Questions about the matrix below. Rows and columns are numbered from 1.
1) Read off the bottom entry of the column that holds the smallest entry.
2) Read off the top-left entry.
3) Read off the entry at row 2, column 1.
4) Read off the entry directly above 145.
5) Read off the entry just right of 142.
6) Read off the entry just right of 148.
7) Read off the bottom-left entry.
8) Read off the entry at row 3, column 1.
[[120 119 140 144 136]
 [132 116 140 148 118]
 [130 134 150 151 122]
 [127 136 156 142 132]
 [144 114 127 140 138]
 [125 129 150 145 124]]
1) 129
2) 120
3) 132
4) 140
5) 132
6) 118
7) 125
8) 130

Questions about the matrix below.
1) The second entry on the diagonal from the top-right corner?
2) The largest entry in the last row?
3) The entry just left of the largest entry?
4) The last entry, reading row by row?
5) The entry in the bottom-left corner?
6) The entry in the top-left corner?
7) The entry directly below 153?
8) The entry directly below the largest entry?
[[153 120 122 154 140 127 129 145 152 130 120 108]
 [ 99 110 148 150 127 145 118 148 102 137 124 110]
 [135 111 130 130 116 110  99 124 101 137 137 157]
 [143 104 109 122 127 143 132 126 120 112 117 126]
 [146 116 155 119 133 140 123 137 140  99 134 122]
 [154 155 126 106 154 150 136 120 146 127 132 120]]
1) 124
2) 155
3) 137
4) 120
5) 154
6) 153
7) 99
8) 126

x =
[[133 126 133 121 127 128 143 140 129 129 130 136 130]
 [136 122 136 123 127 122 137 127 131 124 134 141 126]
 [128 126 128 127 127 133 105 132 129 134 116 127 137]
 [132 129 133 127 128 132 118 129 134 134 132 127 134]
 [128 131 128 137 129 126 110 108 132 126 138 121 124]
 [127 136 128 128 129 136 135 137 131 136 135 118 133]]
Counting starts at 1.
The bottom-right entry -> 133
The entry at row 1, column 2 -> 126
The entry just right of 141 is 126
What is the top-right entry? 130
The entry in the top-left corner: 133
The bottom-left entry -> 127
The entry just right of the largest entry: 140
The entry directly below the largest entry: 137
What is the entry at row 3, column 1? 128
The entry in row 1 and column 3: 133
The entry just right of the smallest entry -> 132
The entry directly below the smallest entry: 118
What is the smallest entry? 105
What is the entry just right of 110? 108
The entry just left of 143 is 128
The entry at row 3, column 3 is 128
The entry just left of 110 -> 126

a =
[[143 145 126 130 135 136 157]
 [124 125 115 141 119 113 157]
 [118 118 142 115 132 131 157]
 [118 111 131 138 119 118 157]
 [112 111 131 126 119 127 157]
 [118 152 115 126 122 136 157]
 [106 131 131 119 122 145 157]]
Rows and columns are numbered from 1.
The entry at row 1, column 2: 145
Read off the entry at row 1, column 1.
Answer: 143
The entry just right of the smallest entry -> 131
Read off the entry in row 1 and column 3.
Answer: 126
Read off the bottom entry of the column that holds the smallest entry.
Answer: 106
The entry at row 2, column 1 -> 124
The entry directly above the centre entry: 115
Read off the entry directly below 138.
Answer: 126
Read off the top-right entry.
Answer: 157
Read off the entry at row 3, column 1.
Answer: 118
The entry just left of the centre entry -> 131
Read off the median entry.
Answer: 127
Read off the entry just right of the centre entry.
Answer: 119

125  134  127  131  131  128  133  129
118  143  128  133  128  134  139  133
128  128  128  128  128  128  128  128
133  135  130  122  127  128  131  126
128  128  128  128  128  128  128  128
108  152  132  134  121  141  143  139
130  129  128  126  127  129  129  128
127  130  128  130  130  127  129  128
130  129  128  126  127  129  129  128
133  134  130  123  127  128  131  127
125  133  127  131  131  128  132  129
133  136  131  121  127  128  132  125
134  143  135  119  125  124  133  119
128  128  128  128  128  128  128  128
The third entry from the end, reading row by row?
A: 128
The 3rd entry, reading row by row is 127
The last entry in the row that holds the smallest entry is 139
The entry in the top-left corner?
A: 125
The smallest entry: 108
The entry in the top-right corner is 129
The fifth entry, reading row by row?
A: 131
The second entry on the diagonal from the top-right corner?
A: 139
The entry just right of the largest entry is 132
The 4th entry from the end, reading row by row?
A: 128
The entry directly above the largest entry: 128
The entry in the bottom-left corner -> 128
The second entry, reading row by row?
A: 134
The bottom entry of the column that holds the largest entry is 128
The largest entry in the first column -> 134
The fourth entry in reading order -> 131
The entry in the bottom-right corner is 128
The entry directly below the largest entry?
A: 129
The third entry on the main diagonal is 128
The second smallest entry?
A: 118
The entry directly below the smallest entry: 130
The entry directly below 118 -> 128
The entry just right of the smallest entry: 152

[149, 133, 149, 127, 114, 139, 120, 99, 125, 152, 112]
Give the first entry from the right.
112
Give the 2nd-last entry.
152
The fourth-last entry -> 99
Give the entry just right of the smallest entry.
125
The second entry from the left: 133
